Two labels a row
[  9  -6 -10  -4  37 -17   1   2   0   6   2  -8  10  -2 -19 -13 -16  10
   0] => mase & N
[  0   1  -7  -4 -21  -7   1 -45   6  11  -5   8   0   5  28  38 -11  -2
 -11] => Zibe & N
[ -9   1   7   0 -17  54  -3 -15  -6  16  -4   7  14   7  33  68  -4   1
 -21] => Zibe & N
[  0   1   4  -1 -11   1  -2  -3  -3   6   0   3   3  -3  16  30 -18   5
 -11] => Zibe & N
[  5   4  15  -3  32 -19 -10   9   1  17  -6  -2 -12   3  14  10 -12   6
   1] => mase & J
[  0  11   1  -9   2   7 -22  18  -6   8   8  -5   6   7  14  39   6  -1
 -16] => leb & N
[  6 -10   3  -6  32  12 -11   8 -10  28  22  -2   8   6 -24  -5 -10  -7
  -8] => gosuv & N
[  4   1   1 -14  14 -12  -6 -10   8  -4  22  11  -2  -5  -2  26  11   2
  -1] => Zibe & N
[ -2  -3 -18  -6  18  -9  22 -10   5  -3  -5  -3   4  -2   5  -5  -6  -2
  15] => Zibe & N
[  2  -1  -1  -5  13  -3 -14  11  -1  13  12   3  -3   0   6  15   3   0
 -11] => mase & N
[  1  12  14  13 -26  24 -18  17  -6  16  11  -6  -1  13  26  62  16  10
 -33] => leb & N
[  -4  -35  -14  -38  109  -95   88  -11   30   25   16    1   17   -6
  -76 -109  -42  -37   69] => leb & N
[ 11  15   4   5 -16  16 -26   4   0  11 -11   6  -7  -1   5  41   3   6
 -14] => mase & J
[  9   5   7   0  -2  14   0  -1  -5   9 -17   0 -11   7   2   7 -22  -5
  10] => Zibe & J
[ -5   3 -12  -9   2 -27  -7   9   5   8   6  -4  -4   1  14  -3  -2  -3
 -33] => mase & J
[ -4   8   4  -3 -27   7  -6  -4  -2   0   2   0   1  -1  23  20   3  -2
 -11] => Zibe & J
[ 10   2  20  13  -1   0  -8   6  -6  15  -5 -11  -5  11   4   1   0  -3
   5] => mase & J
[ 13  -6  20  -8   1 -13 -18  10   2  13   6  -6  -6  -1  11  14  -3   7
 -13] => mase & N
[  4  -5   3  -7  12  -1 -21   1   4  16  -5  -8  -6   5   5  16  -7   3
 -17] => mase & N
[  7   1 -10 -11  45   6 -25  -5  -6   6  -5   8 -12  -4 -10   9   9  -3
  -7] => Vetop & N
[ 10   0  -1   3  18   1 -13  14   3  12  -8  -1  -9  13   8  16  13  -2
   0] => mase & N
[ -3   0  12   3  22 -15  -5   4   4  15   6  -1  14  -6   1  10  10   4
 -15] => mase & N
[  4  -2   6 -11   6 -10   7  -1   6  13  -1   9  -5   4  19  25   1  -3
  -4] => Zibe & N
[  0   8   7   4  12  -7 -15   4  -2  13   6 -10 -10  13  24  34   9   7
  -9] => leb & N
[  6   7   7   2 -11  16  -7  -8  -4   7   3 -17  11  -2   1  15 -47   4
 -16] => gosuv & N
[ 2  4  0  0  7  0 -5 10 -7  3 -3  3  1 15 10 21 -6  0 -5] => leb & N
[ -3   1   6  -2 -12  10 -11  17  -7   4  21   6   2  13  25  48  12  12
 -12] => leb & N
[  8  15   4 -17  16   0  -8  16   7  12   2  -8  -3   8  15  25   5   0
  -4] => leb & N
[ 13  -2  10  -4  26   1 -11  -6   3  16  -4   0   6  14  14  29  -7   1
 -10] => mase & N
[ -3   5   2   2   5  15 -12   1  -1   9   0   2   2  12  11  49   7  -1
 -17] => leb & N
[  7   3   6   1  29   5 -11   2  -1  10   4   5   6  -2  -9   5 -12   1
  -8] => gosuv & N
[ 11  11   9   0  11  19 -13  -6  -4   9  -8  -4   5  15  14  39   6  -3
 -15] => mase & N
[  3  -3 -15 -10  33 -10  16 -12   8 -11   1  20   1  -5  -1  39 -10  -3
   0] => Zibe & N

Two labels a row
[ -8 -15 -26   1  -1 -15   6  -6   8   2   2 -30  17 -12   6   5  -4   7
  -1] => buze & P
[  1 -18 -17  -9   3 -23   0  -8  13  15  -3 -15 -14 -24  -1  -9  -3  11
  -3] => buze & E
[ -3 -37 -19   7   2 -26  13 -19  17   7   5 -37  26 -11  -3   8 -17   8
  11] => buze & Y
[  9 -23 -11  -7  -9 -22   7  -5  13  18  10  -6   8  -5   1  -2 -19 -12
   3] => buze & Y
[ -1 -26 -41   7   1 -24   3 -15  -4  11   3 -35  -8 -18  -7   2  14   7
  34] => buze & P
[  8 -45 -12 -12  -5  -8   5 -13  14   6   4 -13  15  -8   2  -6  -6   8
  -2] => buze & A
[ -4 -33 -23 -21   2 -18  -5 -17  15   3   1 -17  13 -18   3  -2 -14  17
   9] => Zatil & P
[  5 -23 -10  -2  18 -26   4 -13  29  30   0 -29   4 -19  -6  26 -26  12
  -1] => buze & E
[  3  -2 -29  -5   4 -11  -1  -6  16   5   1  -2 -18 -17  18   3   8   6
  -1] => buze & P
[ 20 -18 -12 -19  -1 -21   8 -11  25   6  -1 -17   2 -15  -2   8  -9  19
   3] => buze & Y
[ -8 -25 -16   3   5 -23   6 -11  21  15   3 -14   3 -16   4   8   0  10
   3] => buze & E
[ -9 -24 -16  -8   7 -16 -11 -10  18  12   2 -22  25 -13  -2  12 -22  10
  -3] => buze & Y
[ 17 -14  -8  -3  -3 -13  11  -6  12  14  -7  -1  -4 -10   3   0 -15  41
   0] => buze & Y
[-13 -10 -35  -3   4  -7  -2 -51  13 -12   3 -16   7 -24  10   8  26   1
  -1] => buze & F
[  6 -26 -25   7  -2 -19   0 -11  -5   6  -1 -19  10 -11   0  -4  -6   7
   4] => buze & P
[ -2  -9  -7  -8   9  -2   6  -7  12   8   0   4  15 -20   4   6  -2  28
  -8] => buze & A
[-12  -6 -38   0   8 -13   2 -12  11   5   6 -18 -10 -12   9  13  25   1
  -6] => buze & F
[  0 -10 -24  -8   8   8   1 -15   0  17   3 -20  -2 -13   4   4   8   9
  -1] => buze & F
[ 14  -1 -39 -14   2 -10   5  -4  11  -5   3 -36   0  -1  -5   7   9   7
  -8] => buze & P
[  4 -28 -21  -1  -7 -30   5  -3  11  16   3 -38   4 -10   1   2 -25  10
   5] => buze & P

Both labels of each row
[ 17  -7 -10   7  13  -6 -12  16   9 -33   3  13  27 -14   3  21   2  -1
 -16] => vul & U
[ 21 -11   2  25  12 -15 -18  34  -3 -62 -10  17  16  -8 -13  29  -4 -15
   7] => losez & X
[  3 -14  12  22  13  -6 -12  26   6  13 -14  13  10  -6  -7  20  -8 -11
 -11] => losez & L
[ 10 -21 -11   7  18  -6  -2  23  -5 -34   2  17  43 -16  13  35 -14  -5
   1] => vul & L
[  1 -44 -42   5  -5   1 -34   2  17 -41   3  -5  22 -11  11   7  -1 -15
   1] => Kofek & U
[ -1  -5 -14  18   2 -10 -23  15  -5  20 -13   8  10   9  -5  12  -5  -2
  -1] => losez & U
[ 16  -8   7  -5  22  -1   3  11   1   3   2 -28   8  -3   3  10  -3   0
   2] => vul & L
[  9  -6   4  12   5 -16 -19  13   8   1 -23   6  15  -1  15  21 -12  -6
  -2] => losez & L
[ 28 -22  -1  32  22 -10  -8  48 -13  -4   0  19  21 -19 -28  34   7 -15
   9] => losez & X
[  4  -5 -19  -6  21 -18  -3  25   0 -32  -4   7  41 -17   4  40   0   6
  -8] => vul & V
[ 21 -15   4  14  32  -9 -26  29  -4   2  -5   2  34  -9 -35  24   9 -24
  10] => losez & X
[ -9 -37  -8   7   6  -9  12  27  15 -25   8   1  55 -11  11  17  -6  11
  -5] => vul & X
[  4 -22  -3 -10  10  -3   6   9  -5 -14  -8  14  22  -3  12  26 -17   1
   6] => vul & L

Two labels a row
[-15  11  -3   2   7 -26  -8   1  30   4   1  -2   0   4   1  -1   5   9
   5] => fot & vekef
[ 20   2   1  11  -5  23   4  -7 -12  -8  -3  -2   1  -1  -3   8  -6 -11
   0] => Bevab & nidef
[ -3   6   5   8  20 -11  -5  -7  11   2   0  -6  -3   8   1   2  -7 -12
   0] => fot & vekef
[-15   9  -9   7   6 -21  -9  -3  30   7  -2  -2  -2   8   3  -3   0   8
   5] => fot & vekef
[-4 -8 10 -5 16 -7 -2  0 -7  2  6 -1 -2  3  0  0  0 -6  3] => Bevab & vekef
[-12   9   2   7  15 -22  -7  -8  17   2  -2  -6  -2   8   2   1  -7 -11
  -4] => fot & vekef
[16 -8 16 -2 10 11  0  2 -8 -1  2  0  0 -3 -2  5 13 -1  8] => Bevab & Vatep
[  8 -13  10   3  27  13  -1  -9 -19   1   3  -5  -3  12   4  -1 -17 -29
  -4] => Bevab & vekef
[-12  14  -4  10   8 -21  -8  -8  24   5  -1  -3   0   4   1   1   2  10
   3] => fot & vekef
[  4  10  -6   5 -17   8   1  16  21  -2  -1  -2   0   3   2  -9   8  -6
 -10] => kelu & nidef
[ -1  14 -10   2 -19  -9  -5   4  27  -4  -2  -2   0  -5  -4   6  11  15
  10] => fot & Vatep
[-21  -2  -8  -9   2 -21  -3   5  11   1   4   0  -2   7   5  -9  -9  -5
  -7] => kelu & vekef
[-14   2   1   5  27 -15  -7   1  20  12  -1   2  -2  14   7 -13   7   8
   1] => fot & vekef
[-11  -3  -5 -11  -7 -12  -1   9  12   1   4   1  -1   1   2  -5   3   4
   1] => kelu & vekef
[  0   8   7  11  15  -6  -6  -8  11  -1   1  -7  -2   6  -3   4  -5 -15
  -1] => fot & vekef
[-10   0   6  -3  15 -21  -6  -2  11   5   2   0   0   0   0   2   8   9
   8] => fot & vekef
[ 7 26  5 19  6 -3 -4  5 40  3 -5 -3  1  5 -2  0 23  3 -1] => fot & nidef
[ -2 -15  12  -1  33   4  -1  -7 -17   9   1   3  -3   9   4  -2  -2  -2
   9] => Bevab & vekef
[ -5   8  -1   6   6  -6  -2  -8   5  -1   0  -7  -2   5   1   0 -13 -15
  -8] => fot & vekef
[-14  -5  -6 -12  -7 -15  -3   6   6  -1   4   0  -1   1   2  -3  -6  -1
  -3] => kelu & vekef
[ -4  14  -5  10  -2 -19  -8 -13  16  -3   1  -6  -1  -1  -2   8 -10  -5
  -2] => fot & vekef
[-10  11 -10   6  -2 -16  -6  -3  22   1  -2  -2  -1   4   1   2   0   9
   5] => fot & vekef
[ -2  -1   2   8  15  -5  -2 -13  -9   7  -4   5   0   0   0   5  -3  14
   9] => Bevab & vekef
[ -2 -12   6  -2  20  -2  -2  -7 -12   6   0   4  -1   3   2   1   2  11
  10] => Bevab & vekef
[-16  -7  -7  -8   6 -11  -3   4   4   4   2   2  -1  10   6 -11  -9  -3
  -3] => kelu & vekef
[-10 -14   9  -5  32  -4   0   0 -11  14   0   6  -1   8   6 -10   1   3
   2] => Bevab & vekef
[ -6   1   4   3  19   3   0  15  20  18  -4   9   2  11   6 -16  28  28
   3] => fot & nidef
[ 12   6  24   6  23  -3  -4   4  12   0   3  -7  -3   2  -3   5  15 -19
   0] => fot & Vatep
[-13   7 -21  -4 -31 -15  -2 -10   5 -13   3  -6  -3  -5  -2   7 -33 -14
  -6] => kelu & vekef
[-12   7   1   4   9 -19  -3 -12   0   2  -2   0   1  -1  -1   3  -9   2
  -3] => fot & vekef
[  3  -9  13 -13  24   4   1  -6 -15   5  -1   4   0   2   1   2   2   0
   5] => Bevab & vekef
[-11  10  -8   8   4 -16  -7  -2  28   4  -1  -4  -2  10   3  -3  -1   4
   3] => fot & vekef
[  1  -8   2   4  16   4  -3 -20 -27   1  -1  -1   0   1   1   8 -19  -3
   6] => Bevab & vekef
[-17  -7  -5 -11  -1 -18  -3   1  -3   0   3   3  -2   1   2  -2 -11  -3
  -2] => kelu & vekef
[  1 -10   8  -2  15   2  -1  -9 -19   0   2  -2  -2   0   0   4  -9 -11
   1] => Bevab & vekef
[  7  14 -10   8 -21   6   3   1  11  -7  -2  -3   1  -3  -3   5  -1  -2
  -5] => fot & nidef
[-20   0  -8 -10  -5 -20  -3   5  12   2   4   1  -1   3   2  -6  -6   0
  -4] => kelu & vekef
[-3  4 -1  5  8 -4 -2 -6  6  2 -2  0  0  3  1  1 -2  3  2] => fot & vekef
[  2 -10  12  -2  19   1   0  -5 -14   4   1   1   0   0   2   2   2   0
   5] => Bevab & vekef
[-13   2 -13  -1  -5 -15  -6  -5  12  -1   1  -3  -2   4   2   1 -13   3
   5] => fot & vekef
[-17  -2  -7  -6   4 -14  -3   6  14   6   1   1   0   8   5  -9  -2   5
  -2] => kelu & vekef
[ 11  -5   8   8  16  16   2  -5 -13   6  -4   3   2   3   1   1   6   8
   6] => Bevab & nidef
[ -8  -1   6   1  14 -12  -1  -8  -9   4  -2   3   2  -3  -1   2   2  13
   3] => Bevab & vekef
